Below is a small trained network, with its code and all its weights. Each question gives an input and a target symbol and asks what happens when units are switched off, that is, made to give their printed mean instead of their output.

import numpy as np


def w(rows, s, z=0):
    codes = np.array(rows[::2]) - 128.0
    scale = np.full(codes.shape[1], s)
    scale[-1] = z or s
    return codes * scale


def f(y):
    return y / 2 * (1 + np.tanh(0.7978845608 * (y + 0.044715 * y**3)))


def softmax(a):
    e = np.exp(a - a.max(-1, keepdims=True))
    return e / e.sum(-1, keepdims=True)


def log_softmax(a):
    a = a - a.max(-1, keepdims=True)
    return a - np.log(np.exp(a).sum(-1, keepdims=True))


def net(x, mask):
    ids = ['ηθστψω'.index(c) for c in x.split()]
    T = len(ids)
    res = E[ids] + P[:T]
    q, k, v = (res @ M[0].T for M in (Q, K, V))
    z = softmax(np.where(np.tri(T) > 0, q @ k.T / 4**0.5, -1e9)) @ v
    res = res + np.where(mask[0], z, O[0][:, -1]) @ O[0][:, :-1]
    y = f(res @ A[0][:, :-1].T + A[0][:, -1])
    res = res + np.where(mask[1:25], y, B[0][:, -1]) @ B[0][:, :-1]
    return log_softmax(res[-1] @ U[:, :-1].T + U[:, -1])


Q, K, V, O, A, B = {}, {}, {}, {}, {}, {}
E = w([
[148,238,134,39],'η',
[132,199,124,116],'θ',
[179,241,175,92],'σ',
[91,255,117,23],'τ',
[115,54,154,156],'ψ',
[181,159,135,139],'ω',
],0.0065)
P = w([
[111,132,21,215],'0',
[193,108,194,25],'1',
[167,130,202,46],'2',
[159,137,220,47],'3',
[147,135,232,49],'4',
[133,142,242,55],'5',
[123,141,253,51],'6',
],0.0051)
Q[0] = w([
[131,88,104,45],'H0',
[86,120,7,187],'H0',
[120,109,178,140],'H0',
[143,104,133,61],'H0',
],0.015)
K[0] = w([
[55,121,153,158],'H0',
[177,216,219,8],'H0',
[170,81,83,127],'H0',
[76,110,132,170],'H0',
],0.016)
V[0] = w([
[232,40,242,128],'H0',
[210,247,61,112],'H0',
[184,50,111,44],'H0',
[20,108,154,6],'H0',
],0.012)
O[0] = w([
[141,136,231,152,3],'H0',
[150,37,101,68,240],'H0',
[178,145,157,128,55],'H0',
[253,157,146,166,28],'H0',
],0.019,0.0046)
A[0] = w([
[100,115,91,180,154],'N0',
[111,114,155,148,117],'N1',
[155,160,172,162,61],'N2',
[133,142,125,149,115],'N3',
[151,5,102,233,87],'N4',
[111,102,197,112,135],'N5',
[142,122,207,110,119],'N6',
[144,110,126,137,116],'N7',
[198,162,145,126,116],'N8',
[147,140,137,125,95],'N9',
[152,130,127,154,98],'N10',
[133,101,134,154,167],'N11',
[132,147,105,146,145],'N12',
[152,72,108,152,98],'N13',
[147,97,126,164,94],'N14',
[113,184,112,145,167],'N15',
[130,148,137,143,82],'N16',
[133,106,132,145,135],'N17',
[133,118,131,129,104],'N18',
[145,190,166,149,98],'N19',
[126,151,119,110,101],'N20',
[139,128,104,126,35],'N21',
[160,62,120,194,125],'N22',
[121,164,150,203,1],'N23',
],0.024,0.0083)
B[0] = w([
[141,161,158,125,252],'N0',
[103,149,112,121,134],'N1',
[126,156,145,36,150],'N2',
[151,128,131,142,116],'N3',
[135,52,63,118,208],'N4',
[108,160,172,138,217],'N5',
[197,40,145,141,196],'N6',
[109,139,143,122,121],'N7',
[84,190,82,201,174],'N8',
[146,131,144,164,122],'N9',
[148,105,102,136,122],'N10',
[81,146,122,123,124],'N11',
[158,132,108,112,123],'N12',
[113,174,159,135,255],'N13',
[117,157,127,142,115],'N14',
[201,136,105,125,188],'N15',
[139,110,122,168,123],'N16',
[98,145,127,130,117],'N17',
[116,133,135,135,115],'N18',
[65,115,109,74,169],'N19',
[128,107,127,140,177],'N20',
[107,101,146,135,163],'N21',
[114,201,142,138,130],'N22',
[167,92,114,255,128],'N23',
],0.042,0.0056)
U = w([
[166,48,46,60,207],'η',
[118,203,185,53,183],'θ',
[252,183,119,74,166],'σ',
[188,103,120,198,121],'τ',
[245,45,158,141,2],'ψ',
[152,159,60,196,26],'ω',
],0.0031,0.004)

Each question gives the input, a string of symbols that net reads in full, and the target symbol t.
The units are the heads (4 rows each of Q, K, V and O) and the neurons (one row each of A and B). Each row of codes is followed by its name. A weight is (code - 128) times the scale printed after its matrix; where a second scale follows, it is the last column's (O, A, B and U).
mask holds one flag per unit, heads first, then neurons. A switched-off unit (its flag False) gives its mean, the last column of its rows in O or B, instead of its output. The means were averaged over made-up inputs and are rounded, as every weight is.
A unit's drop is (log p(t) with every unit on - log p(t) with that unit switched off) / (log p(t) with every unit on - log p(t) with every unit switched off).
The circuit of an input: a set's keep is (log p(t) with only the set's units on - log p(t) with every unit switched off) / (log p(t) with every unit on - log p(t) with every unit switched off). Starting from the 12 units with the biggest drops (on a tie, the unit counted first), units are removed one at a time, each time the one whose removal leaves the highest keep (on an exact tie, the one counted first), for as long as the keep stays at least 0.8.
units of the circuit, in order: the units of the circuit, biggest drop first
most important unit: the unit with the biggest drop
top k neurons: the k neurons with the biggest drops, biggest first
drop of u: that unit's drop, to one decimal
input τ ψ ψ η ψ, target ω: most important unit => N8
input τ θ ψ τ ω, target ω: units of the circuit, in order => H0; N8
input η ψ ω τ, target τ: units of the circuit, in order => H0; N8; N6
input τ θ θ τ ψ, target ω: units of the circuit, in order => H0; N8; N22; N4
input ψ ω σ θ η, target σ: top 2 neurons => N15; N4
input η σ θ θ ψ σ, target τ: units of the circuit, in order => H0; N8; N6
input τ σ θ ω ψ η, target ω: units of the circuit, in order => H0; N8
input η σ ψ ω, target τ: units of the circuit, in order => H0; N6; N8
input σ σ τ ψ, target ψ: top 2 neurons => N6; N8
input ψ θ σ, target σ: units of the circuit, in order => H0; N15
input σ θ ψ τ θ σ θ, target ψ: top 2 neurons => N6; N13
input ψ η σ σ θ, target σ: units of the circuit, in order => H0; N15
input σ ω η ψ θ τ, target ψ: units of the circuit, in order => H0; N6
input τ θ ψ τ τ θ σ, target ω: units of the circuit, in order => N8; H0
input ω σ ψ, target θ: top 2 neurons => N5; N6
input τ ψ τ, target ω: top 2 neurons => N8; N6
input ω η θ ψ ψ, target θ: top 2 neurons => N5; N4
input ψ σ θ τ, target σ: top 2 neurons => N15; N4
input η θ σ θ ψ, target τ: drop of N22 => 0.1
input τ θ ω ψ ω, target ω: drop of N8 => 1.0
input ω ψ τ ω, target θ: drop of N4 => 0.5
